Here is a tiny trained network, its code and every weight. The questions are about switching its units off for an input and a class, where a switched-off unit gives its printed mean instead of its output.

import numpy as np


def w(rows, s, z=0):
    codes = np.array(rows[::2]) - 128.0
    scale = np.full(codes.shape[1], s)
    scale[-1] = z or s
    return codes * scale


def f(y):
    return y / 2 * (1 + np.tanh(0.7978845608 * (y + 0.044715 * y**3)))


def log_softmax(a):
    a = a - a.max(-1, keepdims=True)
    return a - np.log(np.exp(a).sum(-1, keepdims=True))


def net(x, mask):
    res = np.array(x, float).reshape(1, 7) / 4 @ E
    y = f(res @ A[0][:, :-1].T + A[0][:, -1])
    res = res + np.where(mask, y, B[0][:, -1]) @ B[0][:, :-1]
    return log_softmax(res[-1] @ U[:, :-1].T + U[:, -1])


A, B = {}, {}
E = w([
[128,133,127,125],'x0',
[80,53,82,30],'x1',
[213,171,158,27],'x2',
[47,111,213,102],'x3',
[192,1,139,152],'x4',
[125,129,130,128],'x5',
[127,128,127,126],'x6',
],0.0082)
A[0] = w([
[172,134,189,78,5],'N1',
[174,79,192,124,180],'N2',
[174,96,154,60,165],'N3',
[161,100,106,119,190],'N4',
[148,176,149,162,113],'N5',
[85,176,100,76,28],'N6',
[93,117,188,114,47],'N7',
[110,165,99,117,153],'N8',
[91,155,93,157,74],'N9',
[194,154,129,94,87],'N10',
[137,144,175,166,151],'N11',
[168,155,155,83,59],'N12',
[168,156,155,79,28],'N13',
[204,121,225,217,158],'N14',
[159,150,1,146,120],'N15',
[122,112,107,110,161],'N16',
[71,173,124,87,111],'N17',
[100,125,122,183,104],'N18',
[90,124,72,156,80],'N19',
[95,59,74,84,202],'N20',
[113,125,135,184,129],'N21',
[154,58,137,169,190],'N22',
[155,185,121,83,83],'N23',
[43,126,74,77,132],'N24',
[98,129,210,120,91],'N25',
[139,143,108,57,83],'N26',
[97,166,173,109,129],'N27',
[133,175,107,191,156],'N28',
[147,82,165,156,195],'N29',
[85,105,219,109,127],'N30',
[98,104,87,128,157],'N31',
],0.014,0.002)
B[0] = w([
[76,78,204,217,194],'N1',
[113,248,65,202,200],'N2',
[139,177,134,204,228],'N3',
[134,171,97,139,180],'N4',
[136,156,154,66,185],'N5',
[96,128,107,135,215],'N6',
[199,20,22,180,169],'N7',
[126,172,110,181,177],'N8',
[100,139,121,197,170],'N9',
[84,52,140,170,203],'N10',
[186,81,132,63,168],'N11',
[114,64,169,165,192],'N12',
[87,109,190,178,193],'N13',
[129,155,149,69,238],'N14',
[193,54,47,118,242],'N15',
[155,156,149,110,155],'N16',
[115,172,104,174,224],'N17',
[133,97,223,129,170],'N18',
[133,103,189,230,175],'N19',
[120,194,199,63,253],'N20',
[140,107,240,93,165],'N21',
[61,208,113,163,214],'N22',
[89,97,126,165,209],'N23',
[166,110,171,79,242],'N24',
[204,33,10,79,185],'N25',
[121,128,172,134,204],'N26',
[113,127,79,97,196],'N27',
[163,130,113,110,203],'N28',
[135,213,55,139,180],'N29',
[145,109,30,113,209],'N30',
[158,151,253,129,172],'N31',
],0.0052,0.0075)
U = w([
[97,29,196,252,95],'0',
[178,26,15,153,93],'1',
[107,155,103,154,253],'2',
[43,229,49,205,16],'3',
[130,106,133,160,196],'4',
[185,153,196,62,37],'5',
[121,116,109,165,145],'6',
],0.011,0.005)

Each question gives the input, the list of numbers given to net, and the class t.
The units are the neurons (one row each of A and B). Each row of codes is followed by its name. A weight is (code - 128) times the scale printed after its matrix; where a second scale follows, it is the last column's (A, B and U).
mask holds one flag per neuron, in row order. A switched-off neuron (its flag False) gives its mean, the last column of its row in B, instead of its output. The means were averaged over made-up inputs and are rounded, as every weight is.
A unit's drop is (log p(t) with every unit on - log p(t) with that unit switched off) / (log p(t) with every unit on - log p(t) with every unit switched off).
The circuit of an input: a set's keep is (log p(t) with only the set's units on - log p(t) with every unit switched off) / (log p(t) with every unit on - log p(t) with every unit switched off). Starting from the 12 units with the biggest drops (on a tie, the unit counted first), units are removed one at a time, each time the one whose removal leaves the highest keep (on an exact tie, the one counted first), for as long as the keep stays at least 0.8.
circuit, biggest first: the units of the circuit, biggest drop first
k most important neurons: the k neurons with the biggest drops, biggest first
drop when u is switched off: that unit's drop, to one decimal
input [0,-3,8,7,7,4,-2], class 0: circuit, biggest first => (N1)
input [-6,-6,-4,-3,7,-6,-6], class 3: 3 most important neurons => (N22 N29 N2)
input [8,6,-3,-5,6,5,-5], class 2: circuit, biggest first => (N20 N22)
input [-4,-3,-4,-1,8,5,6], class 3: circuit, biggest first => (N22 N29)
input [2,6,3,6,-3,6,-5], class 1: circuit, biggest first => (N7 N25)
input [8,2,3,5,5,-6,7], class 2: 2 most important neurons => (N2 N15)
input [5,7,-5,4,0,1,1], class 5: 3 most important neurons => (N20 N24 N31)
input [2,-1,-8,-6,-1,8,8], class 0: circuit, biggest first => (N19 N18)
input [2,-8,0,4,5,-5,7], class 5: 2 most important neurons => (N14 N11)
input [-2,-7,-6,4,6,-6,5], class 5: 2 most important neurons => (N14 N21)
input [3,-8,0,-5,-7,-4,5], class 5: 2 most important neurons => (N5 N11)
input [-6,2,8,-1,7,-8,3], class 0: 2 most important neurons => (N1 N10)
input [5,5,-7,8,5,6,-2], class 1: 2 most important neurons => (N30 N7)
input [-7,-7,-8,-4,-2,-5,2], class 0: circuit, biggest first => (N18)
input [-6,6,-7,-8,-8,-6,-8], class 1: 3 most important neurons => (N15 N22 N24)
input [-5,8,2,8,1,8,5], class 1: 2 most important neurons => (N7 N30)
input [-8,-6,-6,3,4,5,3], class 2: 4 most important neurons => (N29 N14 N22 N1)
input [1,8,0,-2,7,1,-4], class 5: 2 most important neurons => (N20 N31)
input [1,-6,-6,-3,5,-7,-2], class 6: drop when N14 is switched off => 0.3
input [4,-6,7,3,1,0,-2], class 0: drop when N16 is switched off => 0.0
input [1,1,-1,-7,-1,4,0], class 1: circuit, biggest first => (N15)
input [-5,4,5,-4,-5,-5,1], class 0: drop when N26 is switched off => 0.1
